Here is a tiny trained network, its code and every weight. The questions are about switching its units off for an input and a target symbol, where a switched-off unit gives its printed mean instead of its output.

import numpy as np


def w(rows, s, z=0):
    codes = np.array(rows[::2]) - 128.0
    scale = np.full(codes.shape[1], s)
    scale[-1] = z or s
    return codes * scale


def norm(h):
    return h / np.sqrt((h * h).mean(-1, keepdims=True) + 1e-5)


def f(y):
    return np.maximum(y, 0)


def softmax(a):
    e = np.exp(a - a.max(-1, keepdims=True))
    return e / e.sum(-1, keepdims=True)


def log_softmax(a):
    a = a - a.max(-1, keepdims=True)
    return a - np.log(np.exp(a).sum(-1, keepdims=True))


def net(x, mask):
    ids = ['αβγεζηθλμξστφψω'.index(c) for c in x.split()]
    T = len(ids)
    res = E[ids] + P[:T]
    u = 0
    for l in range(2):
        q, k, v = (norm(res) @ M[l].T for M in (Q, K, V))
        z = softmax(np.where(np.tri(T) > 0, q @ k.T / 3**0.5, -1e9)) @ v
        res = res + np.where(mask[u], z, O[l][:, -1]) @ O[l][:, :-1]
        u += 1
        y = f(norm(res) @ A[l][:, :-1].T + A[l][:, -1])
        res = res + np.where(mask[u : u + 4], y, B[l][:, -1]) @ B[l][:, :-1]
        u += 4
    return log_softmax(norm(res)[-1] @ U[:, :-1].T + U[:, -1])


Q, K, V, O, A, B = {}, {}, {}, {}, {}, {}
E = w([
[73,98,89],'α',
[55,179,166],'β',
[120,99,120],'γ',
[74,99,87],'ε',
[132,123,136],'ζ',
[123,98,111],'η',
[140,156,171],'θ',
[70,186,160],'λ',
[139,144,169],'μ',
[96,221,179],'ξ',
[114,172,102],'σ',
[61,131,135],'τ',
[123,144,154],'φ',
[134,83,2],'ψ',
[78,101,94],'ω',
],0.0035)
P = w([
[210,7,219],'0',
[227,211,27],'1',
[221,203,32],'2',
[200,193,26],'3',
[213,186,54],'4',
[198,189,62],'5',
[196,185,73],'6',
[197,195,71],'7',
[200,184,82],'8',
],0.0011)
Q[0] = w([
[114,188,74],'0.h1',
[145,157,253],'0.h1',
[105,139,156],'0.h1',
],0.0026)
K[0] = w([
[181,5,186],'0.h1',
[170,182,72],'0.h1',
[203,65,77],'0.h1',
],0.0023)
V[0] = w([
[253,118,197],'0.h1',
[98,194,142],'0.h1',
[161,157,89],'0.h1',
],0.0023)
O[0] = w([
[56,4,142,2],'0.h1',
[146,147,219,121],'0.h1',
[235,167,115,250],'0.h1',
],0.0024,0.00044)
A[0] = w([
[169,34,4,211],'0.n1',
[114,122,189,160],'0.n2',
[44,177,161,255],'0.n3',
[109,55,84,84],'0.n4',
],0.0026,0.0013)
B[0] = w([
[159,255,208,251],'0.n1',
[116,194,69,142],'0.n2',
[173,87,65,193],'0.n3',
[104,192,126,154],'0.n4',
],0.0033,0.0028)
Q[1] = w([
[199,175,104],'1.h1',
[162,249,84],'1.h1',
[102,3,189],'1.h1',
],0.0048)
K[1] = w([
[114,109,196],'1.h1',
[100,40,196],'1.h1',
[160,254,58],'1.h1',
],0.0074)
V[1] = w([
[222,155,87],'1.h1',
[30,134,4],'1.h1',
[70,227,174],'1.h1',
],0.0034)
O[1] = w([
[224,217,30,155],'1.h1',
[73,26,4,2],'1.h1',
[30,223,130,212],'1.h1',
],0.0029,0.00087)
A[1] = w([
[227,234,252,162],'1.n1',
[158,155,80,48],'1.n2',
[236,178,19,249],'1.n3',
[165,148,203,143],'1.n4',
],0.0024,0.0021)
B[1] = w([
[124,4,99,210],'1.n1',
[113,154,171,135],'1.n2',
[109,21,197,255],'1.n3',
[45,104,138,152],'1.n4',
],0.0024,0.0044)
U = w([
[109,140,129,50],'α',
[51,161,153,131],'β',
[141,116,163,41],'γ',
[113,140,127,48],'ε',
[152,88,169,71],'ζ',
[161,142,176,92],'η',
[166,80,191,108],'θ',
[85,148,150,83],'λ',
[171,47,212,184],'μ',
[118,222,169,124],'ξ',
[141,149,132,55],'σ',
[30,2,62,213],'τ',
[137,83,161,60],'φ',
[248,138,20,254],'ψ',
[114,142,138,39],'ω',
],0.0071,0.0044)

Each question gives the input, a string of symbols that net reads in full, and the target symbol t.
The units are the heads (3 rows each of Q, K, V and O) and the neurons (one row each of A and B). Each row of codes is followed by its name. A weight is (code - 128) times the scale printed after its matrix; where a second scale follows, it is the last column's (O, A, B and U).
mask holds one flag per unit, layer by layer, with each layer's heads first. A switched-off unit (its flag False) gives its mean, the last column of its rows in O or B, instead of its output. The means were averaged over made-up inputs and are rounded, as every weight is.
A unit's drop is (log p(t) with every unit on - log p(t) with that unit switched off) / (log p(t) with every unit on - log p(t) with every unit switched off).
The circuit of an input: a set's keep is (log p(t) with only the set's units on - log p(t) with every unit switched off) / (log p(t) with every unit on - log p(t) with every unit switched off). Starting from all 10 units, units are removed one at a time, each time the one whose removal leaves the highest keep (on an exact tie, the one counted first), for as long as the keep stays at least 0.8.
circuit, biggest first: the units of the circuit, biggest drop first
top k neurons in layer l: the k neurons of layer l with the biggest drops, biggest first
drop when u is switched off: that unit's drop, to one decimal
input ψ ψ ω ξ, target ψ: circuit, biggest first : 1.h1, 0.n3
input τ ψ η ψ ψ β, target τ: circuit, biggest first : 0.n1, 1.h1, 0.n3
input τ ψ μ, target τ: circuit, biggest first : 0.n1, 1.h1, 0.n2
input ψ τ ω μ ψ ψ ζ, target ψ: circuit, biggest first : 1.h1
input ψ ψ ψ ψ μ β, target ψ: circuit, biggest first : 1.h1, 0.n3
input η β ψ τ, target τ: top 3 neurons in layer 0 : 0.n1, 0.n3, 0.n4
input ψ τ φ η τ, target ψ: top 2 neurons in layer 1 : 1.n1, 1.n4
input τ η ψ φ, target τ: top 2 neurons in layer 0 : 0.n1, 0.n2
input ε β ψ ξ ψ ξ η ψ τ, target τ: top 2 neurons in layer 0 : 0.n3, 0.n4
input τ β θ μ, target τ: top 2 neurons in layer 0 : 0.n1, 0.n3
input ψ φ η τ ψ ψ θ λ, target ψ: top 2 neurons in layer 0 : 0.n3, 0.n1
input ψ θ ψ η ω, target ψ: drop when 1.h1 is switched off : 1.1
input τ φ γ θ λ, target τ: drop when 1.h1 is switched off : 0.4
input ψ α λ, target ψ: circuit, biggest first : 1.h1
input ψ θ ψ ψ ω, target ψ: drop when 0.n1 is switched off : 0.0
